In the rows, zero is written as 128.
Here are made-up things, facts about them, and rows of numbers that follow some of those facts. Name the thing behind each unnamed row.

Some things and their rows:
[126 110 165 123 140 114 104 140 153 169 158 106 101 107 120 103 107  77
 141 210  90 132 135 112 124  99 151  72  94 144 106 168 116 137 144 154
 125]: loril
[111 109 151 107 115 132 111 130 156 161 155 113 126  99 165 166 118  77
 128 163 107 158 131 103 158 120 191 125 100 132  84 135 107 154 174 150
 155]: pufa
[111 117 164 123 106 145 101 143 125 183 173 116 101 131 124 170 119  82
 104 170  96 142 115 125 146 113 162  74  97 109  81 163 119 131 140 153
 149]: sumil
[111 108 151 107 116 132 110 130 155 163 156 113 127  98 163 167 118  76
 128 162 107 158 131 105 158 124 190 124 100 132  83 135 107 154 173 150
 155]: mipluk
[111 109 151 105 115 127 113 130 157 154 155 111 124  98 163 165 117  77
 126 163 109 154 138  88 155 112 191 124 100 130  84 135 105 155 175 150
 155]: meror
[110 109 151 109 118 135 111 127 157 168 154 114 126  99 164 165 116  77
 132 163 107 158 132 105 159 137 191 123  99 135  83 132 107 154 174 150
 155]: stasten
[109 139 177  99 114 131 114 136 126 183 162 115  98 107 135 170 122  63
 102 194 103 135 152 105 169 136 193  78 100 121 115 156 112 141 150 154
 157]: vofes
[110 140 152 100 133 121 139 112 182 137 188 109 129 154 177 158 114  84
 137 198  99 127 145 131 148 164 185 129  60 140 104 169 109 163 185 145
 135]: pizil
[115 131 175 118 108 133 105 128 128 178 157 119  99 105 134 175 127  59
  99 187 109 150 133  81 144 147 166  75 100 112 126 142 118 149 151 151
 154]: zagal
[149 123 163 111 122 115 110 148 168 143 178 111 130  99 142 170 121  69
 138 172  97 175 153 110 161 173 190 117  89 132  98 122 119 162 175 124
 158]: memul
[119 137 177 118 146 145 101 111 123 181 149 109 116 100 163 176 150  67
 101 180 111 177 111 138 124 110 151 114 101 113 132 140 123 152 152 154
 149]: zode
[149 125 164 111 120 114 114 148 169 139 177 110 129  98 142 171 120  69
 137 171  99 174 154  99 158 170 189 113  92 132 105 123 118 163 176 124
 157]: skidrodrin
[152 109 173 109 111 121 102 146 181 137 182 119 130 113 125 155 119  34
 138 191 100 157 132 125 158 126 177 125  76 145  94 133 117 162 164 148
 154]: tobrova
[152 111 177 105 147 123 101 124 150 138 153 108 130  99 153 174 150  36
 141 188 110 177 114 139 126  91 152 131  85 148 125 133 121 163 170 152
 149]: rezer
[147 116 177 121 124 123 104 140 165 167 165 120 104 116 119 129 116  38
 133 212 102 144 143 102 133 164 153  73  93 142 131 145 122 157 147 153
 143]: skozes
[150 124 177 119 144 120 101 134 131 160 156 111 117 108 122 163 147  40
 122 211 108 171 122 137 124 104 150  95  91 135 132 148 123 156 144 154
 139]: sadrifes
[138 128 164 100 141 129 144 146 175 143 178 120 130 138 131 173 126  52
 132 164 104 140 140  89 165 179 165 126  78 132 102 124 108 160 170 133
 152]: britragro

Facts:
bemi (λ c) (Σ 28)
biklo (λ c) (Σ 28)
biskom (Ψ biklo,draklil) (λ b) (Σ 64)
bostim (λ b) (Σ 447)
brago (λ a) (Σ 810)
brasto (λ b) (Σ 28)
bratak (λ c) (Σ 28)
bresto (λ a) (Σ 64)
brirar (Ψ vigustam,taskem,skuni) (λ d) (Σ 64)
britragro (λ c) (Σ 64)
brogun (λ a) (Σ 28)
brolim (λ a) (Σ 64)
bruplor (Ψ debul,kitrel) (λ a) (Σ 447)
dabu (λ d) (Σ 64)
debul (λ c) (Σ 64)
degru (Ψ ruzeder,stema) (λ d) (Σ 115)
denus (λ c) (Σ 64)
dragrogir (Ψ brago,lodon,draklil) (λ a) (Σ 64)
draklil (λ a) (Σ 337)
dralezol (λ a) (Σ 64)
dratuk (λ d) (Σ 447)
dravupi (λ a) (Σ 810)
dribur (Ψ dralezol,levastin,bemi) (λ b) (Σ 64)
dridene (λ a) (Σ 447)
dronal (Ψ lodon) (λ b) (Σ 28)
drotamas (λ a) (Σ 115)
drozos (λ a) (Σ 337)
dusar (Ψ ruzeder,plutran,stema) (λ c) (Σ 28)
fekla (λ b) (Σ 26)
fezu (λ d) (Σ 115)
fipobran (λ a) (Σ 337)
flaflur (Ψ vigustam) (λ c) (Σ 810)
fleklari (λ c) (Σ 447)
flesil (Ψ draklil,sebru) (λ b) (Σ 810)
fletrulu (Ψ dabu) (λ b) (Σ 115)
fliskugel (Ψ skadri,kluven) (λ b) (Σ 810)
flitral (Ψ fipobran,sorek,triben,bemi) (λ d) (Σ 337)
flofi (λ a) (Σ 64)
fluklidron (λ c) (Σ 64)
fubrin (λ a) (Σ 64)
gabupe (Ψ safisken,fezu) (λ b) (Σ 64)
gadar (λ b) (Σ 64)
gata (Ψ ruzeder) (λ a) (Σ 337)
geflekor (Ψ skadri,sobri,bemi) (λ a) (Σ 447)
gelu (λ a) (Σ 64)
gevem (λ d) (Σ 64)
gobrek (λ a) (Σ 64)
greflam (Ψ bratak,nifor,kitrel) (λ a) (Σ 64)
greklol (λ d) (Σ 810)
greplek (Ψ meror,flofi,plobroflol) (λ c) (Σ 337)
gridro (Ψ klople,levastin,kadral) (λ c) (Σ 64)
grigragis (Ψ drozos) (λ a) (Σ 115)
griska (λ a) (Σ 447)
grudradrir (λ b) (Σ 810)
kadral (λ a) (Σ 64)
kifes (Ψ kluflin) (λ a) (Σ 447)
kitrel (λ b) (Σ 810)
klavan (Ψ stofluk,plodra) (λ b) (Σ 447)
klegik (λ b) (Σ 447)
kleko (Ψ nubra) (λ c) (Σ 337)
klofun (λ c) (Σ 64)
klople (λ d) (Σ 64)
kloto (Ψ brogun,pufa,dridene) (λ d) (Σ 64)
kluflin (λ d) (Σ 115)
kluven (λ b) (Σ 64)
lagal (Ψ bresto) (λ b) (Σ 64)
levastin (λ d) (Σ 64)
lodon (λ a) (Σ 28)
loril (Ψ dralezol) (λ b) (Σ 26)
lumor (Ψ gevem) (λ b) (Σ 64)
lusok (Ψ bratak,skidrodrin) (λ a) (Σ 810)
maplak (Ψ gelu) (λ a) (Σ 337)
memul (λ d) (Σ 64)
meror (λ a) (Σ 28)
miplir (λ d) (Σ 337)
mipluk (λ a) (Σ 28)
mitrik (λ a) (Σ 64)
mitril (λ b) (Σ 28)
monal (Ψ brago,meror,kluflin) (λ d) (Σ 64)
moplak (λ d) (Σ 64)
mulun (λ a) (Σ 64)
nagil (Ψ draklil,bostim,mitrik,kitrel) (λ b) (Σ 64)
naren (λ a) (Σ 337)
nelimek (Ψ fipobran,triflaro) (λ c) (Σ 337)
neskik (Ψ tobrova,fluklidron,gelu,dratuk) (λ b) (Σ 28)
nibrin (Ψ brolim,rotralir) (λ b) (Σ 26)
nibrus (Ψ skamo,plutran,mitril) (λ a) (Σ 64)
nifor (λ a) (Σ 28)
nodrosus (λ c) (Σ 337)
nofa (Ψ fubrin,dralezol,romuk,bostim,stasten,kitrel) (λ a) (Σ 64)
nubra (λ b) (Σ 447)
nukazim (Ψ fezu) (λ b) (Σ 64)
nusek (λ a) (Σ 64)
pazes (Ψ radas,pegru) (λ a) (Σ 26)
pefle (Ψ grudradrir) (λ a) (Σ 810)
pegru (λ c) (Σ 447)
pesam (λ a) (Σ 447)
pizil (λ c) (Σ 447)
plamo (Ψ kitrel,sidrom) (λ d) (Σ 115)
pleflas (Ψ klofun,nusek,fleklari) (λ a) (Σ 447)
plobroflol (λ d) (Σ 64)
plodra (λ a) (Σ 447)
plopu (λ d) (Σ 64)
plopul (λ a) (Σ 64)
pluklurak (Ψ sidrom,plobroflol) (λ c) (Σ 447)
plutran (λ b) (Σ 115)
pobram (λ d) (Σ 28)
pogun (Ψ rezer) (λ a) (Σ 337)
pufa (λ a) (Σ 28)
puflin (Ψ zarugon) (λ c) (Σ 447)
puskes (Ψ sorek,lodon,plopul,tekimus,dridene) (λ c) (Σ 26)
rabom (Ψ fubrin,zutras,zafi) (λ a) (Σ 447)
radas (λ c) (Σ 64)
resum (Ψ biklo) (λ b) (Σ 64)
rezer (λ b) (Σ 64)
rigilur (Ψ debul,gelu,plutran,drotamas) (λ b) (Σ 64)
robun (λ a) (Σ 64)
romuk (λ d) (Σ 337)
rotralir (λ b) (Σ 64)
ruzeder (λ b) (Σ 64)
sadrifes (Ψ gadar,tugul,rezer,kluven,mulun) (λ b) (Σ 64)
safisken (λ d) (Σ 810)
sagrok (λ a) (Σ 64)
saklida (λ c) (Σ 115)
sebru (λ b) (Σ 64)
segro (Ψ gobrek,robun) (λ a) (Σ 26)
setru (Ψ plopu) (λ b) (Σ 810)
sidrom (λ c) (Σ 26)
skadri (λ b) (Σ 64)
skamo (λ a) (Σ 64)
skepogru (λ a) (Σ 115)
skeris (λ b) (Σ 64)
skidrodrin (λ d) (Σ 64)
skodek (Ψ tobrova) (λ a) (Σ 28)
skotram (λ a) (Σ 64)
skozes (Ψ trukluk,bostim,rotralir,nifor) (λ b) (Σ 64)
skuni (λ c) (Σ 28)
sobri (λ c) (Σ 64)
somo (λ c) (Σ 810)
sorek (λ b) (Σ 447)
stafles (Ψ greklol,stofluk,biklo,brolim) (λ d) (Σ 64)
stasten (λ a) (Σ 28)
stedrupin (Ψ kitrel) (λ a) (Σ 447)
stema (λ a) (Σ 810)
stestastin (λ b) (Σ 28)
stodrutruk (Ψ rezer) (λ b) (Σ 447)
stofluk (λ a) (Σ 810)
sumil (Ψ gelu,skotram) (λ a) (Σ 28)
suze (Ψ taskem,sebru,dratuk) (λ a) (Σ 28)
taskem (λ a) (Σ 28)
tekimus (λ a) (Σ 447)
tobrova (λ b) (Σ 64)
tralu (Ψ debul,dratuk) (λ a) (Σ 447)
tribako (λ a) (Σ 64)
triben (λ c) (Σ 447)
triflaro (λ a) (Σ 28)
trudi (Ψ stestastin) (λ b) (Σ 337)
trukluk (λ c) (Σ 28)
tugul (λ a) (Σ 447)
vastam (Ψ drozos,fekla) (λ b) (Σ 28)
vatupur (Ψ nubra,skeris) (λ c) (Σ 115)
verester (Ψ nubra,skidrodrin,plopul,meror) (λ d) (Σ 64)
vetraso (Ψ skidrodrin,tribako) (λ a) (Σ 64)
vigustam (λ b) (Σ 28)
vofes (Ψ skuni,plobroflol) (λ a) (Σ 337)
voplel (λ b) (Σ 64)
vubreful (Ψ tugul,pobram,dravupi) (λ c) (Σ 64)
vumel (Ψ vigustam) (λ c) (Σ 64)
vumum (Ψ denus,stasten,nusek) (λ c) (Σ 26)
zafi (λ b) (Σ 64)
zafu (Ψ zutras,klofun,pesam) (λ d) (Σ 28)
zagal (Ψ sobri,memul,flofi,stestastin) (λ a) (Σ 64)
zarugon (λ d) (Σ 64)
zode (Ψ rezer) (λ a) (Σ 64)
zutras (λ c) (Σ 28)

Which thing is each row?
No name comes twice in this set of rows, the named rows included.
[111 109 150 110 121 139 112 125 160 170 154 115 126  99 165 163 114  77
 137 162 107 160 133 109 160 152 191 121 100 138  83 133 108 155 175 150
 155] -> nifor
[110 109 150 106 114 129 123 129 161 142 155 111 122  97 165 164 116  77
 128 162 110 155 144  84 149 113 189 122 100 131  87 141 106 159 176 151
 155] -> lodon
[109 139 162 124 115 157 102 107 162 185 178 120  97 149 181 145 102  85
 139 213  91 128 133 138 142 186 191  73  65 136 117 181 123 161 184 154
 134] -> bruplor
[113 112 149 106 147 123 146 142 173 163 163 109 130 126 134 125 107  84
 146 162  89 130 135 103 150 172 163 119  83 145  84 129 105 146 170 142
 137] -> sidrom
[111 109 152 104 116 123 104 130 150 176 154 114 126  99 161 165 119  74
 125 166 105 154 126 101 166 122 193 127  98 134  83 126 104 146 175 147
 156] -> taskem
[110 138 178 109 106 155 125 146 128 168 185 115  98 141 129 176 119  72
 100 166 104 137 151 128 161 111 191  78 101 110  89 178 122 147 141 155
 156] -> gata
[151 114 177 124 106 137 100 149 156 177 187 121 111 153 117 154 116  39
 120 206  87 141 119 135 144 142 152  75  71 118  92 162 123 143 138 153
 144] -> rigilur
[133 108 150 113 139 115 104 143 182 137 167 106 128 100 129 105 107  72
 147 187  93 141 132 123 134  89 169 123  87 149  83 152 107 153 167 152
 140] -> fekla
[135 122 148 124 131 113 102 148 131 162 185 104 108 109 121 144 101  85
 125 180  81 148 142 112 123  91 152  73  92 111  83 175 122 133 140 131
 137] -> degru
[110 121 168 120 111 128 103 134 126 184 154 114  99 106 130 162 120  79
 106 183 102 139 126  95 144 122 166  74 100 113  91 146 112 133 146 153
 149] -> suze
[137 114 152 115 135 114 116 148 163 148 170 105 129  98 142 142 117  83
 145 167  90 173 153 122 150 152 187 117  92 137  84 124 113 156 173 127
 157] -> pobram
[121 120 155  99 146 116 140 147 164 164 163 113 130 123 128 147 123  75
 138 167  94 132 137  89 165 166 168 126  74 140  85 121 104 144 168 137
 147] -> skuni
[109 139 177 102 147 153 113 117 122 179 152 105 111 102 164 176 150  73
 106 172 110 176 137 138 129  95 163 121 101 117 127 171 122 152 147 155
 156] -> pogun
[118 128 175 121 106 145 103 135 128 180 167 120 100 118 130 176 124  61
 100 179 107 152 124  95 149 147 165  75  99 110 110 150 122 147 145 151
 154] -> nibrus

The same things again, as new rows of numbers:
Named rows:
[168 152 160 106 107 113 177 152  94 154 119 146 114 196 150 156  99 159
 153 154 127  74  69 109 127  92 137 168 127 126 158 127]: tugul
[157 166 143 115 128 111 144 151 115 167 121 140 121 196 114 149 108 161
 151 124  99  85  85 112  92  91 123 175 159 116 145 129]: drotamas
[186 177 120 121  88  91 142 163 128 133 107 176 127 214 155 127 120 120
 156 158  97 117  83  92 145 101 132 134 126 140 131 154]: dusar
[174 158 130  99 106 126 168 168  97 146 133 151 128 209 157 153 111 153
 164 152 133  73  82 110 158  81 132 135 127 130 149 144]: pegru
[189 154 145 142  90  88 156 124  96 116  88 184 118 167 150 130 122 112
 154 144 116  96  27  93 123  70 122 169 145 146 169 152]: gata
[188 162 114 118  99 123 163 135 112 144 134 167 120 207 165 163 118 133
 160 155 142  98  86  99 142 101 134 138 116 138 156 163]: pluklurak
[145 171 164 105  82  75 146 185 168 137 120 126 108 188 145 116  80 136
 133 155 121 132  72  96 123  70 140 163 117 106  95  88]: stofluk
[173 175 125 127 116 108 143 120 128 161 125 163 111 193 129 152 109 147
 139 121 101 107  91 103  80 108 126 180 153 130 151 145]: grigragis
[146 188 139 102  70  73 148 152 180 113 136 139 101 204 153 123  87 135
 137 142 123 163  79  72 123  74 141 152  96 147  94 134]: flesil
[183 153 146 128 103 101 161 131 103 151  99 163 116 201 150 158 120 131
 159 166 121 100  72  93 113 123 136 170 116 133 163 154]: tralu
[159 159 158 107 100  99 161 164 125 147 118 137 114 191 143 138  95 151
 147 150 123  98  66 102 121  82 135 167 129 116 135 112]: pufa
[131 174 159 107 100 132 164 179 130 136 117 149 103 227 138 175 112 152
 130 131 124  92 112 118 108 106 126 147 131 135  93 134]: levastin
[136 185 131  87  84  91 162 124 137 118 137 154 104 212 157 172 101 158
 129 117 120 121 124 102  89 110 131 154 116 163 104 165]: biskom
[131 174 160 108 101 132 164 180 130 137 115 147 103 228 138 174 112 153
 130 131 123  92 112 118 109 105 127 146 132 135  94 134]: klople
[136 184 156  90 101  95 153 164 118 130  97 132 122 221 132 160 113 168
 140 140  96  93 114 107 120 102 123 147 122 145  89 156]: ruzeder
[191 158 116 137  93 112 153 130 105 115 121 183 122 173 159 141 123 111
 160 139 142  96  41  99 155  46 119 134 139 146 161 163]: nelimek
[175 159 130  99 106 125 168 168  96 146 131 151 128 209 157 155 111 152
 165 153 133  74  81 111 158  81 132 133 126 130 149 144]: pizil

Rows to name:
No name comes twice in this set of rows, the named rows included.
[160 163 130 103 103 111 152 179 127 144 138 142 125 207 149 141 104 140
 162 150 132  99  79 104 151  68 132 131 124 122 128 131] -> bratak
[157 140 153 115  98 100 173 139  94 117 125 161 115 159 150 137 103 134
 159 125 146  80  26 107 120  38 124 168 150 136 170 126] -> draklil
[126 150 140 121 106  83 138 133 138 152 126 144 103 198 142 194 110 121
 149 151 135 122 118 109  64 130 134 156 111 127 114 149] -> greflam
[147 170 166 108  83  75 144 185 167 140 117 125 107 189 143 118  81 136
 133 159 121 132  71  95 125  70 138 162 115 104  93  89] -> dravupi
[193 161 114 134  89 113 158 127 107 111 125 185 121 171 164 139 120 113
 156 131 143  96  42  99 152  46 119 138 142 147 162 161] -> kleko
[150 175 141 118 123 148 156 167 122 151 132 155 110 225 115 153 118 161
 147 110 108  89  83 107 103  86 123 160 161 137 138 138] -> fezu
[182 181 150 114 110 142 163 141 140 149 110 103 118 197 128 152 107 172
 140 153 157 103  69  86 161  63 123 169 101 113 116 143] -> vigustam
[162 177 150 123  73  69 138 158 179 136 117 146 101 188 154 122  86 118
 127 160 118 154  76  85 113  90 141 166 108 116 100 107] -> pefle
[148 191 149 122  92  99 139 123 128 150 131 149  89 209 143 188  89 158
 120 152  96 113 121 106 126  99 136 135 108 169  94 169] -> sadrifes
[143 181 142 112  85 121 165 150 142 125 125 175  94 224 156 175 111 139
 121 122 122 116 120 109  89 123 130 152 130 151 103 148] -> stafles
[160 181 118 114  92 104 140 147 135 143 126 162 113 208 157 176 110 133
 131 145 116 110 132 117 121 114 127 129 123 134  98 156] -> vubreful

The same things again, as new rows of numbers:
Named rows:
[118 137 169 152 146 153 128 136 123 152 112  78 125 145]: nibrin
[148 131 136 103 131 148 139 140 121 152 117  83 107 121]: voplel
[ 95 156 158 149 150 105 136 122 113 118 143 178 166 129]: pleflas
[126 132 167 141 142 135 120 130 135 152 101  57 108 144]: gabupe
[120 145 147 116 130 112 152 125  94 111 151 191 157 102]: fipobran
[152 115 123 102 117 164 129 141 128 156 109  56  98 129]: brasto
[121 171 190 118 168 131 171 145  93 157 148 172 142 110]: nubra
[120 131 195 146 115 137 109 113 179 118 107 114 108 132]: verester
[136  97 101 100  83 143 108 127 138 134 119  85 113 130]: lodon
[135 112 101  98  99 128 118 126 129 124 127 113 123 121]: bresto
[129 123 119 141 150  98 156 134  86 121 165 222 143 118]: nodrosus
[124 132 109 137 158 100 159 140  91 132 172 235 149 123]: pizil
[131 123  77 123 148 100 142 141 115 144 160 198 130 135]: somo
[145  74  79 122 103 129 114 135 128 144 134 117  97 147]: skuni
[127 172 173 117 169 133 172 145  92 153 149 171 146 108]: sorek
[128 186  47 195 144  89 133 115 118  88 147 133 224 128]: stedrupin
[152 115 126 101 116 163 129 141 128 159 110  58  98 129]: mitril

Rows to name:
No name comes twice in this set of rows, the named rows included.
[128 137 165 151 138 128 118 130 137 154 102  49 115 145] -> biskom
[114 164 167 140 170 121 138 138 128 157 120 111 130 140] -> setru
[146  74  73 124 104 129 114 135 129 141 134 116  98 147] -> bemi
[111 165 209 159 172 118 152 130 100 135 125 135 142 125] -> trudi
[147  75  69 123 105 131 114 135 129 141 134 118 100 147] -> zutras
[122 131 186 145 115 137 108 113 178 115 108 116 110 132] -> monal
[125 173 186 123 141 135 161 127 136 117 154 227 151  96] -> dratuk
[143 100  77 100  85 146 111 126 138 127 121  84 120 128] -> stasten
[129 111 129 102  95 123 119 126 131 138 128 110 119 125] -> gelu
[137 146 184 118 143 138 157 138  97 145 130 124 123 110] -> plutran
[136 133  56 165 107 108  99 113 147 104 114  57 163 141] -> nofa

